Each row comes from the steps of one path. Every step used is in the known rows, and no mark comes twice. Write the path behind each row, first mark first.
Each row is shifted at random along 8 fixed directions that mean nothing.
Known rows:
M/C/W/K/Y: -122 -72 49 -84 129 -44 17 127 -148 -43 -63 56 -119 76 -119 -76 85 16 226 76 -43 -16 -5 -114 61 28 -154 -114 -13 134 132 -79 -253 -4 -63 81 58 236 -55 -5 -34 28 -133 39 216 -62 155
W/C/M/T/Z/K/Y: -148 -64 39 5 -2 -14 -231 -207 -34 -11 52 31 106 -42 -176 -40 110 -124 9 71 -149 -211 -7 -273 103 2 -109 -12 8 99 89 268 -111 -47 -61 -14 -104 117 -26 16 -75 142 -204 103 231 -131 -42
X/K/Y/Z: -75 138 113 38 96 -13 166 81 -74 103 -66 41 56 -26 -158 -166 53 -31 52 -62 117 -114 19 -187 -10 -54 11 -71 130 245 27 226 139 -97 -20 59 -108 -28 52 -88 -73 41 -74 74 185 -147 -72
C/W/K/Y/Z/T/M: -54 -168 207 32 -273 211 -204 107 -96 -42 -43 -96 -68 106 67 109 -29 -67 45 -139 -128 5 14 87 -41 41 79 85 -30 94 -12 -71 -327 8 -74 13 318 -62 80 -109 275 -71 15 28 40 -12 58
X/Z/T/W/C/M: -36 15 -250 55 -279 229 -120 -21 76 -140 143 -156 -13 -124 57 -16 -92 60 -183 -178 20 -37 4 138 -139 -94 215 104 39 -168 -232 -125 286 117 59 -118 268 -178 -47 -51 253 17 96 -154 -239 24 -68
K/Y/E/W/C: 19 70 121 -90 62 -139 17 178 -190 -40 107 -82 25 40 -25 -45 -76 25 -31 -40 -71 -169 -73 -39 18 -47 170 -93 23 86 -39 -184 236 -111 34 -74 195 -51 103 91 153 21 120 239 -170 -77 -90
C/M/E/Y/X: 137 224 -235 -60 -289 -76 -320 215 -40 -63 19 94 191 8 -86 34 113 84 -284 -304 -304 -122 63 -73 164 -121 -173 73 11 -91 -25 205 381 188 -113 -266 -36 -128 196 -95 2 63 590 48 -584 -64 -290
Y/X/Z/T/W/C: 29 193 -169 -32 -141 80 34 -260 210 -151 97 -7 339 -103 90 -145 54 -33 -265 -123 -137 -69 -64 -23 -157 29 121 -51 -162 -160 -162 89 336 22 109 -173 -275 8 -95 -173 123 206 200 -43 -354 260 -136
X/K/W/M/E/Y/Z: 5 -23 -144 27 141 79 212 111 96 3 -37 33 47 173 -11 -144 -56 -21 -30 -201 260 178 113 130 -31 -84 -25 169 79 216 -82 -73 262 -57 35 48 -1 56 179 -121 30 -94 28 -143 -172 84 -114
M/C/W/K/Y/T: -9 126 47 -42 -180 60 -17 -107 -133 -12 -24 123 158 12 -85 -173 -92 11 -61 -72 -303 -164 -180 -231 -78 -8 -99 29 167 -47 -118 290 133 19 -103 -82 -132 -7 20 65 -91 3 51 124 -65 -150 -69
E/K/W/C/M/T/Z/Y/X: 53 -102 -256 19 -92 -133 -144 19 41 -28 -46 -88 54 -79 -38 77 -38 44 -182 14 -27 -68 79 87 74 -80 -202 22 -34 42 -3 73 118 23 48 -26 -139 45 122 125 -88 -81 223 -37 -131 170 82
Y/K/W/C/M/E: -2 -9 321 -35 133 -191 213 -160 -94 56 39 180 191 101 38 157 209 11 104 133 -190 87 -29 -279 95 140 -56 -10 -39 -91 165 -47 -323 -100 17 61 89 154 -138 42 -92 158 -162 50 195 -29 24
K/Y/X/Z: -69 188 -64 72 -65 36 164 -73 227 17 21 68 272 -12 -114 -364 204 -139 -104 -134 6 -21 -34 -115 -23 -60 -108 -94 39 51 -47 295 313 -26 3 -2 -24 40 -65 -198 83 166 202 -67 -62 44 -200
W/M/T/Z/Y/E: 67 80 -209 45 68 28 -89 -137 64 48 -89 182 85 -160 -3 -70 -193 160 -229 54 -92 74 -100 8 -13 -85 -50 138 83 -212 -93 291 289 158 -37 -236 -362 -16 75 -15 -242 -213 64 110 -200 60 -210
C/W/K/Y/Z/T: -81 105 -64 -50 -30 29 2 -168 94 -32 -35 104 45 -53 -181 -209 -37 -68 26 9 -60 -64 -114 -144 -122 -71 -70 -23 -5 -102 -15 256 -3 24 -45 -50 -313 -31 -151 -15 -107 119 -144 32 220 -31 -9
K/Y/E/W/C/M/T/Z: -28 -44 7 51 -90 -120 -258 -211 -4 -53 267 -38 24 -119 -155 255 -49 -10 -111 69 -174 -137 16 -60 187 -42 -71 187 118 139 -79 150 104 8 -105 62 29 69 59 105 -40 -73 67 181 31 -104 -29
X/K/Y/T/M/E/W: 82 -62 -36 25 -23 -87 -20 49 67 33 60 62 -157 88 14 161 -96 -29 6 85 -29 44 95 122 -33 50 -128 143 36 197 -7 -93 -12 -59 -74 205 80 -45 52 91 -30 -116 96 27 116 -6 20
X/Y/K/W: 129 102 253 53 184 -182 38 93 -110 -1 -133 59 -50 -66 7 -49 28 134 48 51 170 -163 -6 -173 115 116 9 -227 134 128 167 35 112 -108 91 214 -215 -83 -4 70 -222 45 -214 48 275 -75 71
X/Z/T/M/C/W: 23 -86 -39 140 -111 218 -253 73 74 -195 169 -227 126 -73 37 184 131 71 -86 -205 -22 -38 -69 87 188 116 213 74 -170 -94 -79 -7 97 89 46 45 148 -48 -40 -163 360 233 74 -117 -431 124 -93
E/Y/T/M/C/W: 48 48 -22 -33 -34 136 83 16 112 -32 -115 -56 105 98 -10 -14 56 22 -9 -17 -109 219 -59 77 58 101 -17 189 -51 -228 -16 41 -65 14 -44 -32 -58 183 -73 45 152 96 183 -43 -289 19 -51
K/Y/X/Z/C/M: -19 98 -191 79 -92 -17 -88 77 -9 -9 -51 9 2 -212 -125 -18 -14 182 -159 -51 -3 -194 32 -200 140 -142 0 -1 155 -38 -91 134 288 132 98 -68 -151 -129 115 11 -126 59 108 -2 -182 -88 -64
T/Z/C/W/K/Y: -89 -12 -190 106 69 -1 -205 39 -57 -163 -16 -24 76 -77 -65 -143 -40 85 -146 -67 -25 -321 11 -247 7 -138 -68 -112 126 279 -73 122 390 -37 88 35 -118 2 225 54 -24 78 -169 30 7 -60 -60
W/M/E/K/Y/T: 79 -64 63 34 -52 120 -145 -62 61 19 -11 -25 43 108 -16 -97 33 20 74 -97 -112 0 30 9 89 82 -103 72 114 100 74 194 15 17 -128 95 148 102 156 4 -44 -105 -32 19 -34 -68 -103
K/W/C/M: -167 -152 -281 -122 -122 272 -165 -98 237 -256 -22 -133 -15 91 -23 -67 217 49 108 -125 -161 76 198 -24 28 22 -128 111 17 67 38 -144 -28 15 -10 177 282 167 45 -41 128 100 -58 -209 97 92 81
Z/K/Y/T/M: 160 -36 -141 -89 -34 112 -479 -175 180 -106 -108 -96 -331 -143 22 205 -1 176 59 121 -86 4 236 74 203 119 -79 64 192 133 135 112 -84 161 -120 185 -295 26 190 120 -367 -233 -231 21 209 -157 112
X/Z/C/M/W: -78 31 107 -119 94 44 199 52 44 5 -83 7 -125 0 -78 148 102 62 185 100 146 232 19 118 114 74 81 14 -240 -292 85 -186 -346 75 17 -27 -95 106 -220 -133 57 63 178 -2 2 148 138
Y/K/W/M/T/Z: -113 18 314 74 -156 44 23 -182 27 69 248 -1 127 48 72 38 -10 -181 34 -16 11 15 -28 61 -56 116 84 101 6 -6 -40 130 -103 -138 -92 32 369 -85 -130 6 177 11 11 1 197 -13 -39
C/W/K/Y/X/Z/T/M/E: 200 133 -66 49 -95 -191 -71 41 -80 -25 103 116 -79 -62 -55 230 -183 246 -234 -126 67 132 -49 189 61 -60 84 19 -42 -229 -136 -105 102 337 -4 -291 -72 -103 -54 -246 -43 -193 169 106 -402 74 -60
W/K/Y/X: -17 -24 -78 -14 -25 -4 -75 0 115 -67 -72 22 162 62 84 -195 213 -107 -34 -42 -200 -158 100 -236 3 -3 -287 -196 34 254 159 191 142 -107 -1 130 -45 89 201 58 -78 87 17 -98 96 58 -45
C/M/W/K/Y: 1 28 20 90 48 19 -142 9 20 -122 63 -53 145 30 -99 -100 69 53 -147 -178 105 -132 42 -106 124 -18 29 -128 27 20 98 97 396 34 40 -98 35 78 93 -86 101 49 -51 24 -139 -21 -198
C/W/M/T/Z/K: -78 150 -504 -102 -24 152 -205 -120 183 -141 -59 143 -197 -159 -19 64 -174 208 -65 10 52 61 75 131 -131 -117 -101 118 -24 -116 -150 55 159 168 15 -132 -354 -71 30 -22 -197 -68 24 -132 5 151 38
K/Y/X/Z/T/M: 15 -23 322 150 -42 68 134 -64 181 142 -99 52 71 39 14 -97 127 -84 28 68 28 198 3 56 55 138 44 -7 -99 -142 114 120 -347 30 -30 -9 45 194 -170 -207 93 -3 51 27 29 111 -34
X/Y/E/K/W/C: -48 51 16 -93 32 -222 203 -116 -39 51 223 -98 97 4 65 -217 38 -236 42 76 11 -244 -76 -206 -267 78 83 -144 161 121 -37 -95 214 -242 53 200 210 -269 -165 268 5 245 -351 16 352 -238 32
C/M/T/Z/K: -82 4 98 -7 58 -40 -360 -258 51 26 163 54 -61 -228 -6 286 223 -115 160 269 -124 -213 54 -203 124 128 -18 -43 -46 24 182 232 -276 -49 -79 170 -186 -69 -162 147 -238 241 -291 6 487 -203 75
T/W/K/Y/Z/C/M/E: 62 -249 -182 10 36 134 -31 14 66 -85 48 -279 -31 181 118 105 -16 -104 -16 -129 171 175 29 233 -36 -50 144 44 -131 -56 2 -247 55 -25 66 -37 293 -135 108 33 289 -51 -162 -193 -158 31 -72
Z/Y/T/M/E: 158 -50 39 29 42 132 -41 243 -179 38 -380 278 -155 66 68 189 -153 403 -35 30 -207 312 36 161 145 -6 -113 193 -86 -143 -8 -10 -373 260 -105 -210 -211 279 209 -276 -229 -464 371 150 -387 248 1
Y/X/Z/K/W/C: -126 163 26 -181 18 -80 278 -139 33 -44 -25 131 201 62 -14 -220 110 -66 27 -20 -50 -31 -60 -151 -169 32 24 -161 -101 -46 -57 -99 2 -111 124 -68 -115 40 -162 -101 21 248 20 21 63 133 65
W/C/M/T/Z: -52 93 -61 184 -119 118 -87 -51 13 -25 266 -137 109 -138 -8 35 -102 50 -220 -107 51 -84 -16 59 -5 -115 210 130 66 -128 -212 162 358 37 -20 -177 240 -91 7 -15 153 -52 132 -4 -267 -24 -200
C/W/K/Y/X: 93 273 159 46 60 -164 308 200 -77 65 -254 146 213 88 -55 -273 -23 150 -184 -101 35 42 -105 -103 -28 -101 -58 -251 -11 -194 60 96 276 19 109 -299 -101 142 42 -87 45 -2 312 110 -299 99 -141
M/T/Z/Y/K: 23 252 247 -13 30 -125 -75 -171 -70 188 6 60 259 -130 -61 -38 128 -135 5 90 -36 -116 -140 -124 9 93 73 -103 -60 -211 165 395 -35 -106 -67 -190 -260 -138 -231 96 -89 203 -47 149 212 -189 -165
X/Y/Z/K: 10 210 -154 -119 -1 96 -121 122 -91 4 -120 -22 -46 -108 -28 -95 16 -34 -6 -133 116 -179 -38 -47 -114 -67 165 -129 3 -9 -5 72 235 19 49 -134 -297 -352 49 -101 -57 116 -77 -1 18 -143 -96

Write each row's path:
-55 -2 9 -62 -140 -127 -214 -8 -50 -15 123 144 -67 91 -141 8 -29 -93 17 -9 -143 -103 35 -23 -42 16 -119 13 -19 101 46 -21 -86 47 -129 -59 107 -14 -59 -51 19 -9 25 159 156 -96 -22 -> Z/T/M/E/W/K/Y
-143 58 -46 -92 -139 121 -60 4 -50 -16 -159 41 96 94 -75 -113 -54 -40 30 -71 -205 -114 -31 -32 -115 -72 -11 63 -75 94 -140 42 -42 -80 -23 -123 -122 25 156 -43 115 14 243 187 -97 46 1 -> E/W/K/Y/T/Z/C
-23 -71 -10 115 19 53 -231 -179 116 -108 130 -86 267 -118 90 172 116 58 -113 -107 -49 -245 81 -145 192 147 66 -3 -150 167 -14 158 166 -21 121 109 -268 -17 146 -167 -20 218 -8 -32 -268 249 -40 -> Y/X/K/W/M/T/Z/C
-84 3 -192 -123 -177 56 -75 -188 30 -75 0 76 -72 -4 -131 46 -101 -61 -17 -19 -113 -12 81 -45 -73 -102 -236 159 174 218 -76 138 38 4 -94 42 -160 33 107 51 -136 -156 25 -20 247 -76 76 -> C/M/T/W/K/Y/Z
22 82 12 -120 -93 -103 -62 -115 -102 25 -35 243 -125 -40 -77 -15 -109 25 49 28 -169 -1 -133 -39 -125 -33 -86 -52 91 -6 -65 24 -91 117 -123 -66 -130 -67 -84 -43 -137 -130 -30 190 180 -131 38 -> X/Z/T/W/K/Y/E
29 -124 80 -37 -49 -38 -79 -327 12 -36 142 -43 190 68 -6 132 169 -165 -15 -9 -168 28 -59 -95 45 127 26 85 -41 -81 35 -26 -146 27 -35 57 49 -8 -135 -96 28 122 -244 17 73 -80 -7 -> X/Y/T/Z/K/W/C/M/E
102 70 6 -61 33 113 107 -165 151 64 -17 -19 155 112 45 -243 -42 -136 4 3 -77 155 -136 49 -63 56 38 164 29 -314 -35 133 65 4 -76 -66 -97 -17 -116 90 -19 81 -14 -41 -195 -112 -173 -> Z/C/W/M/E/Y/T
105 -292 20 -39 -19 -33 0 -48 48 -18 306 -296 -233 20 201 296 66 -196 152 111 122 225 9 343 11 85 168 -8 -183 -151 49 -398 -381 51 -39 163 467 -152 -235 69 173 -46 -188 -217 98 17 190 -> Y/X/Z/T/W/C/M/E
31 75 27 21 11 -187 -27 170 -155 144 -56 130 69 -69 -10 228 198 65 21 -42 -89 -120 118 -161 120 32 -103 -21 -50 170 74 -3 -125 58 -11 40 -178 4 52 -127 -146 146 184 46 -144 -43 42 -> T/Z/C/M/E/Y/X/K
53 5 -59 119 64 -91 173 204 -119 163 -46 34 -153 -188 118 66 -201 127 -62 80 250 16 -6 148 -111 -27 -11 -54 6 -26 -48 -57 26 99 71 14 -97 -136 -87 -31 -160 -136 57 -121 -24 130 147 -> C/W/M/T/Z/Y/X/K
-31 -25 -328 -47 -181 96 -12 -1 117 -94 159 -101 40 38 132 -16 6 -139 -53 -173 36 34 -9 158 -207 -28 3 50 -23 2 -168 -211 156 27 48 -8 117 -121 -48 43 216 131 11 -255 -201 52 29 -> E/Y/X/Z/T/M/C/W/K
-43 -46 107 -83 -12 -64 -78 21 -98 -20 48 -62 -46 5 -124 136 85 19 91 -31 -20 -37 -3 -19 135 -14 103 0 50 44 44 -264 -52 4 53 6 226 53 -2 4 155 87 -21 117 21 -142 35 -> X/Z/K/Y/E/W/C/M
-34 209 -49 -155 30 -111 182 -173 64 74 -122 121 250 74 -156 -56 12 -22 -55 -25 -25 51 -11 -98 -36 34 19 74 -124 -95 -4 123 49 -26 65 -252 -380 39 12 -100 -9 149 125 167 -148 42 -115 -> T/W/M/E/K/Y/Z/C
-46 234 -322 -246 -136 -202 79 -19 33 -9 143 179 -99 -4 -51 155 -29 11 26 -30 -21 42 62 122 -204 -97 -57 19 -33 -51 -132 -345 123 102 36 -140 -25 -181 -103 -10 -30 60 248 -8 -11 -6 91 -> Y/X/Z/C/M/E/W/K
